Below are the code and all the weights of a small trained network. Each question names an input and a target symbol and asks about switching units off, where a switched-off unit gives its printed mean instead of its output.

import numpy as np


def w(rows, s, z=0):
    codes = np.array(rows[::2]) - 128.0
    scale = np.full(codes.shape[1], s)
    scale[-1] = z or s
    return codes * scale


def norm(h):
    return h / np.sqrt((h * h).mean(-1, keepdims=True) + 1e-5)


def softmax(a):
    e = np.exp(a - a.max(-1, keepdims=True))
    return e / e.sum(-1, keepdims=True)


def log_softmax(a):
    a = a - a.max(-1, keepdims=True)
    return a - np.log(np.exp(a).sum(-1, keepdims=True))


def net(x, mask):
    ids = ['ΔΛΨαβγεζηθμξπστω'.index(c) for c in x.split()]
    T = len(ids)
    res = E[ids] + P[:T]
    u = 0
    for l in range(3):
        r = norm(res)
        for j in range(2):
            rows = slice(4 * j, 4 * j + 4)
            q, k, v = (r @ M[l][rows].T for M in (Q, K, V))
            z = softmax(np.where(np.tri(T) > 0, q @ k.T / 4**0.5, -1e9)) @ v
            o = O[l][rows]
            res = res + np.where(mask[u + j], z, o[:, -1]) @ o[:, :-1]
        u += 2
    return log_softmax(norm(res)[-1] @ U[:, :-1].T + U[:, -1])


Q, K, V, O = {}, {}, {}, {}
E = w([
[79,91,177,147,44,121,143],'Δ',
[92,88,108,135,4,79,181],'Λ',
[102,90,131,210,67,166,126],'Ψ',
[190,120,166,98,51,143,90],'α',
[160,86,88,33,120,123,155],'β',
[80,86,119,129,48,31,157],'γ',
[153,102,188,177,74,137,185],'ε',
[139,112,96,59,110,195,129],'ζ',
[101,188,177,64,85,60,169],'η',
[167,93,53,69,144,94,138],'θ',
[164,60,81,83,168,115,118],'μ',
[71,130,75,84,125,135,83],'ξ',
[176,176,49,164,121,116,177],'π',
[102,81,77,110,173,147,161],'σ',
[96,97,80,170,162,71,118],'τ',
[191,143,147,184,99,99,59],'ω',
],0.0044)
P = w([
[127,3,70,90,37,81,172],'0',
[124,31,81,98,59,89,162],'1',
[123,45,85,109,81,99,153],'2',
[126,73,93,102,100,108,144],'3',
[130,92,101,103,119,110,137],'4',
[131,107,104,102,137,115,128],'5',
[131,127,112,106,153,120,118],'6',
[132,141,114,99,165,126,111],'7',
[135,163,108,92,185,122,102],'8',
],0.003)
Q[0] = w([
[112,82,44,91,171,139,149],'0.h1',
[67,66,129,222,159,160,148],'0.h1',
[109,123,160,165,108,32,169],'0.h1',
[101,74,111,101,99,89,27],'0.h1',
[85,129,188,104,159,154,152],'0.h2',
[91,51,4,85,164,149,129],'0.h2',
[238,86,164,200,180,171,119],'0.h2',
[93,113,138,209,93,88,112],'0.h2',
],0.017)
K[0] = w([
[62,130,78,168,240,126,128],'0.h1',
[75,73,75,202,47,122,159],'0.h1',
[113,178,254,196,99,117,167],'0.h1',
[56,116,179,138,170,155,30],'0.h1',
[124,97,151,67,124,81,97],'0.h2',
[151,209,129,181,236,109,52],'0.h2',
[192,58,32,176,111,42,164],'0.h2',
[100,111,161,172,55,185,99],'0.h2',
],0.014)
V[0] = w([
[139,93,183,93,99,104,4],'0.h1',
[143,63,193,137,185,141,171],'0.h1',
[29,113,112,111,172,160,141],'0.h1',
[163,116,72,110,135,190,98],'0.h1',
[164,126,123,203,57,122,96],'0.h2',
[125,117,207,99,105,117,188],'0.h2',
[70,114,115,194,170,26,146],'0.h2',
[108,86,161,134,130,139,63],'0.h2',
],0.02)
O[0] = w([
[113,74,189,72,40,72,6,155],'0.h1',
[156,23,180,142,187,124,167,42],'0.h1',
[106,110,115,79,173,238,126,147],'0.h1',
[203,121,60,113,135,138,71,223],'0.h1',
[165,38,66,151,94,145,75,80],'0.h2',
[188,155,120,43,105,181,152,111],'0.h2',
[74,79,92,21,180,28,117,244],'0.h2',
[101,116,75,145,188,190,147,1],'0.h2',
],0.013,0.0042)
Q[1] = w([
[37,99,153,156,215,111,45],'1.h1',
[63,234,83,144,10,122,199],'1.h1',
[96,193,80,110,164,168,203],'1.h1',
[13,104,43,138,89,170,55],'1.h1',
[2,120,87,94,106,171,35],'1.h2',
[84,59,207,129,52,216,177],'1.h2',
[124,61,213,37,130,143,140],'1.h2',
[153,141,160,36,206,243,121],'1.h2',
],0.012)
K[1] = w([
[84,164,78,146,221,103,38],'1.h1',
[70,140,180,41,42,214,139],'1.h1',
[86,149,118,51,171,178,204],'1.h1',
[85,141,6,108,86,192,91],'1.h1',
[56,188,80,60,77,142,50],'1.h2',
[118,40,136,95,10,208,151],'1.h2',
[140,49,104,39,133,171,117],'1.h2',
[206,161,100,37,183,217,137],'1.h2',
],0.013)
V[1] = w([
[96,143,67,92,72,217,209],'1.h1',
[182,158,95,145,158,108,78],'1.h1',
[183,136,27,142,125,146,68],'1.h1',
[101,124,79,112,100,169,197],'1.h1',
[152,3,15,208,172,193,106],'1.h2',
[180,157,189,160,121,215,205],'1.h2',
[173,48,78,160,158,174,115],'1.h2',
[42,112,105,235,147,176,187],'1.h2',
],0.0055)
O[1] = w([
[118,108,11,183,137,137,194,103],'1.h1',
[70,102,168,124,146,180,103,146],'1.h1',
[31,84,197,182,160,188,138,158],'1.h1',
[117,107,76,161,120,103,180,109],'1.h1',
[127,253,209,8,40,71,169,109],'1.h2',
[160,11,140,41,92,103,103,11],'1.h2',
[119,204,141,42,105,79,147,121],'1.h2',
[147,99,243,143,46,147,138,3],'1.h2',
],0.004,0.0037)
Q[2] = w([
[195,24,180,87,195,145,33],'2.h1',
[139,53,144,193,5,36,102],'2.h1',
[94,137,105,197,197,154,32],'2.h1',
[212,199,72,104,136,113,145],'2.h1',
[188,203,106,55,198,62,90],'2.h2',
[98,225,165,102,28,122,131],'2.h2',
[105,98,38,205,84,105,86],'2.h2',
[226,108,156,202,170,61,184],'2.h2',
],0.013)
K[2] = w([
[218,2,92,34,174,153,63],'2.h1',
[114,34,163,139,38,12,69],'2.h1',
[75,93,96,193,241,179,45],'2.h1',
[217,236,109,139,149,108,137],'2.h1',
[56,225,198,178,226,65,117],'2.h2',
[133,244,137,41,62,125,105],'2.h2',
[110,116,15,187,70,134,118],'2.h2',
[246,118,145,210,169,58,193],'2.h2',
],0.012)
V[2] = w([
[126,85,146,94,58,155,140],'2.h1',
[131,106,191,49,110,134,55],'2.h1',
[158,198,218,223,74,189,106],'2.h1',
[53,27,254,118,101,143,189],'2.h1',
[208,179,42,84,190,159,159],'2.h2',
[44,140,158,185,203,126,197],'2.h2',
[111,76,198,126,149,52,47],'2.h2',
[7,133,205,220,144,113,203],'2.h2',
],0.0071)
O[2] = w([
[157,90,207,144,171,133,106,121],'2.h1',
[159,142,212,86,75,195,67,174],'2.h1',
[29,7,131,24,97,48,129,1],'2.h1',
[24,130,221,127,226,188,6,14],'2.h1',
[21,150,211,227,46,105,102,205],'2.h2',
[200,104,79,86,21,123,103,78],'2.h2',
[244,180,105,138,198,84,161,141],'2.h2',
[244,79,56,1,41,139,98,22],'2.h2',
],0.0047,0.0041)
U = w([
[79,209,195,26,42,108,206,148],'Δ',
[235,145,62,43,97,173,119,23],'Λ',
[221,189,198,137,236,96,54,127],'Ψ',
[199,161,145,193,40,246,107,188],'α',
[5,117,193,201,158,87,137,67],'β',
[122,115,123,130,121,121,132,14],'γ',
[40,79,64,21,205,23,124,24],'ε',
[155,81,152,125,16,39,2,154],'ζ',
[72,140,226,241,85,157,165,201],'η',
[151,202,20,193,87,46,194,152],'θ',
[133,123,126,131,122,129,120,15],'μ',
[89,39,202,31,135,217,78,177],'ξ',
[34,233,62,112,129,192,24,71],'π',
[203,19,197,139,122,86,230,251],'σ',
[121,167,102,118,236,232,234,124],'τ',
[114,7,33,207,146,182,87,227],'ω',
],0.0082,0.0022)

Each question gives the input, a string of symbols that net reads in full, and the target symbol t.
The units are the heads (4 rows each of Q, K, V and O). Each row of codes is followed by its name. A weight is (code - 128) times the scale printed after its matrix; where a second scale follows, it is the last column's (O and U).
mask holds one flag per head, layer by layer. A switched-off head (its flag False) gives its mean, the last column of its rows in O, instead of its output. The means were averaged over made-up inputs and are rounded, as every weight is.
A unit's drop is (log p(t) with every unit on - log p(t) with that unit switched off) / (log p(t) with every unit on - log p(t) with every unit switched off).
The circuit of an input: a set's keep is (log p(t) with only the set's units on - log p(t) with every unit switched off) / (log p(t) with every unit on - log p(t) with every unit switched off). Starting from all 6 units, units are removed one at a time, each time the one whose removal leaves the highest keep (on an exact tie, the one counted first), for as long as the keep stays at least 0.8.
circuit, biggest first: the units of the circuit, biggest drop first
unit that matters most: the unit with the biggest drop
which heads matter: for each layer, one digit per head in row order, 1 if its drop is at least 0.15 and else 0, layers parted by /
drop of u: that unit's drop, to one decimal
input Ψ π ζ, target ζ: circuit, biggest first -> [0.h2]
input η γ η ζ μ, target Ψ: circuit, biggest first -> [0.h1 0.h2]
input ε θ η μ Δ Ψ γ, target ω: which heads matter -> 01 / 00 / 00
input θ ε β, target θ: which heads matter -> 11 / 00 / 10
input ξ Λ ε η, target Δ: which heads matter -> 11 / 00 / 00
input η ω η ζ β, target Λ: which heads matter -> 10 / 00 / 10
input η β π β σ μ, target τ: which heads matter -> 10 / 00 / 00
input ω Ψ ε ε θ, target θ: which heads matter -> 11 / 00 / 10
input Ψ π Δ ε τ α Δ θ, target θ: circuit, biggest first -> [0.h1 2.h1]
input η θ β, target θ: which heads matter -> 01 / 00 / 10
input α β ζ γ γ η, target Δ: which heads matter -> 01 / 00 / 00
input σ η ω μ ξ ζ, target π: which heads matter -> 10 / 00 / 00
input ω θ θ ε β ζ Δ Λ, target ξ: which heads matter -> 11 / 00 / 00
input Ψ ω θ, target ω: unit that matters most -> 0.h2
input β η μ α θ, target Ψ: circuit, biggest first -> [0.h1 0.h2 1.h1]
input ζ μ π γ θ Λ μ θ, target Ψ: circuit, biggest first -> [0.h2 0.h1]
input Δ μ γ μ ε θ Ψ Δ, target ξ: circuit, biggest first -> [0.h1 0.h2]
input ε ζ Ψ π σ μ η θ ζ, target θ: circuit, biggest first -> [0.h2 0.h1 2.h1]
input Δ θ σ Λ, target ξ: which heads matter -> 11 / 00 / 10
input ζ η η η γ π ζ θ, target ζ: circuit, biggest first -> [0.h2]
input γ θ η η τ θ, target ε: which heads matter -> 01 / 00 / 00
input Ψ Δ α π Λ μ, target ζ: which heads matter -> 11 / 00 / 00
input Δ γ β η ζ, target Λ: which heads matter -> 10 / 00 / 00
input σ Λ η η μ Λ Λ, target Δ: circuit, biggest first -> [0.h2 0.h1]
input Ψ σ γ ζ μ, target Ψ: drop of 0.h1 -> 1.8
input η τ Λ ω σ μ, target ω: drop of 0.h2 -> 0.5
input π ε Ψ γ ξ Λ ξ η Λ, target Δ: drop of 2.h1 -> 0.0
input σ β η β ε θ η π γ, target Δ: drop of 0.h1 -> 0.3
